Here is a tiny trained network, its code and every weight. The questions are about switching its units off for an input and a class, where a switched-off unit gives its printed mean instead of its output.

import numpy as np


def w(rows, s, z=0):
    codes = np.array(rows[::2]) - 128.0
    scale = np.full(codes.shape[1], s)
    scale[-1] = z or s
    return codes * scale


def f(y):
    return np.maximum(y, 0)


def log_softmax(a):
    a = a - a.max(-1, keepdims=True)
    return a - np.log(np.exp(a).sum(-1, keepdims=True))


def net(x, mask):
    res = np.array(x, float).reshape(1, 7) / 4 @ E
    y = f(res @ A[0][:, :-1].T + A[0][:, -1])
    res = res + np.where(mask, y, B[0][:, -1]) @ B[0][:, :-1]
    return log_softmax(res[-1] @ U[:, :-1].T + U[:, -1])


A, B = {}, {}
E = w([
[197,144,244,170],'x0',
[143,3,145,85],'x1',
[127,128,128,129],'x2',
[125,128,129,129],'x3',
[132,127,127,125],'x4',
[128,128,127,132],'x5',
[213,101,78,201],'x6',
],0.0077)
A[0] = w([
[95,124,117,115,107],'neuron 1',
[148,74,134,99,80],'neuron 2',
[179,104,238,168,74],'neuron 3',
[147,128,30,126,72],'neuron 4',
[93,125,92,145,194],'neuron 5',
[185,144,85,155,116],'neuron 6',
[19,137,164,148,116],'neuron 7',
[149,185,91,164,114],'neuron 8',
[148,98,82,210,131],'neuron 9',
[107,117,64,112,61],'neuron 10',
[167,126,159,153,103],'neuron 11',
[140,48,111,113,52],'neuron 12',
[148,100,117,126,122],'neuron 13',
[132,211,89,155,89],'neuron 14',
[115,105,41,68,108],'neuron 15',
[151,135,178,145,141],'neuron 16',
[185,147,95,141,229],'neuron 17',
[98,154,102,206,131],'neuron 18',
[91,68,149,174,101],'neuron 19',
[174,46,124,112,124],'neuron 20',
[118,118,57,124,70],'neuron 21',
[125,49,156,123,66],'neuron 22',
[160,133,218,157,125],'neuron 23',
[126,121,152,166,132],'neuron 24',
[232,96,33,169,77],'neuron 25',
[136,131,74,116,137],'neuron 26',
[140,190,123,150,36],'neuron 27',
[56,131,82,109,157],'neuron 28',
[113,163,164,6,255],'neuron 29',
],0.014,0.002)
B[0] = w([
[182,136,141,167,157],'neuron 1',
[69,208,183,71,185],'neuron 2',
[214,124,120,135,255],'neuron 3',
[207,25,54,122,204],'neuron 4',
[152,100,69,144,177],'neuron 5',
[47,86,201,134,189],'neuron 6',
[120,74,253,148,190],'neuron 7',
[89,149,173,70,195],'neuron 8',
[56,50,129,202,205],'neuron 9',
[231,175,46,79,187],'neuron 10',
[163,186,77,124,183],'neuron 11',
[105,175,158,71,201],'neuron 12',
[53,185,189,99,161],'neuron 13',
[60,238,167,14,209],'neuron 14',
[193,125,74,140,224],'neuron 15',
[240,123,39,172,191],'neuron 16',
[67,104,150,166,194],'neuron 17',
[78,149,171,60,186],'neuron 18',
[143,167,67,44,165],'neuron 19',
[51,179,239,89,220],'neuron 20',
[232,139,104,116,188],'neuron 21',
[90,225,163,62,199],'neuron 22',
[204,154,73,162,231],'neuron 23',
[201,136,70,103,161],'neuron 24',
[62,62,148,167,246],'neuron 25',
[229,134,82,175,175],'neuron 26',
[145,159,194,59,181],'neuron 27',
[186,131,70,174,207],'neuron 28',
[86,17,189,246,223],'neuron 29',
],0.0061,0.0082)
U = w([
[221,133,83,148,49],'0',
[46,188,135,6,69],'1',
[61,77,137,222,254],'2',
],0.012,0.0024)

Each question gives the input, the list of numbers given to net, and the class t.
The units are the neurons (one row each of A and B). Each row of codes is followed by its name. A weight is (code - 128) times the scale printed after its matrix; where a second scale follows, it is the last column's (A, B and U).
mask holds one flag per neuron, in row order. A switched-off neuron (its flag False) gives its mean, the last column of its row in B, instead of its output. The means were averaged over made-up inputs and are rounded, as every weight is.
A unit's drop is (log p(t) with every unit on - log p(t) with that unit switched off) / (log p(t) with every unit on - log p(t) with every unit switched off).
The circuit of an input: a set's keep is (log p(t) with only the set's units on - log p(t) with every unit switched off) / (log p(t) with every unit on - log p(t) with every unit switched off). Starting from the 12 units with the biggest drops (on a tie, the unit counted first), units are removed one at a time, each time the one whose removal leaves the highest keep (on an exact tie, the one counted first), for as long as the keep stays at least 0.8.
units of the circuit, in order: the units of the circuit, biggest drop first
top k neurons: the k neurons with the biggest drops, biggest first
drop of u: that unit's drop, to one decimal
input [5,-8,6,8,2,-7,2], class 1: units of the circuit, in order => [neuron 14]
input [-4,-4,2,-4,-5,5,-4], class 0: units of the circuit, in order => [neuron 28; neuron 20]
input [-1,2,6,7,2,-6,-3], class 2: units of the circuit, in order => [neuron 29; neuron 14]
input [-3,1,4,0,-4,4,-3], class 0: units of the circuit, in order => [neuron 20; neuron 28]
input [3,0,-8,8,1,5,-4], class 2: top 2 neurons => [neuron 29; neuron 10]
input [-4,-5,3,-4,4,3,-6], class 2: top 2 neurons => [neuron 29; neuron 7]
input [1,5,-4,-3,-1,0,7], class 2: top 2 neurons => [neuron 25; neuron 9]
input [-5,-5,5,-3,-5,3,-6], class 2: top 2 neurons => [neuron 29; neuron 7]
input [3,5,-1,-2,-6,7,5], class 1: top 3 neurons => [neuron 29; neuron 20; neuron 22]
input [4,-2,0,2,5,-3,-4], class 0: top 2 neurons => [neuron 25; neuron 9]
input [6,7,4,3,3,8,2], class 1: top 2 neurons => [neuron 20; neuron 22]
input [2,-4,-6,-2,-7,-4,4], class 1: drop of neuron 29 => 0.4
input [3,-4,-5,-1,0,8,0], class 1: drop of neuron 28 => 0.2
input [-3,-3,-7,-7,8,-4,-7], class 2: units of the circuit, in order => [neuron 29]
input [4,-8,-4,3,-1,0,8], class 1: drop of neuron 14 => 0.6
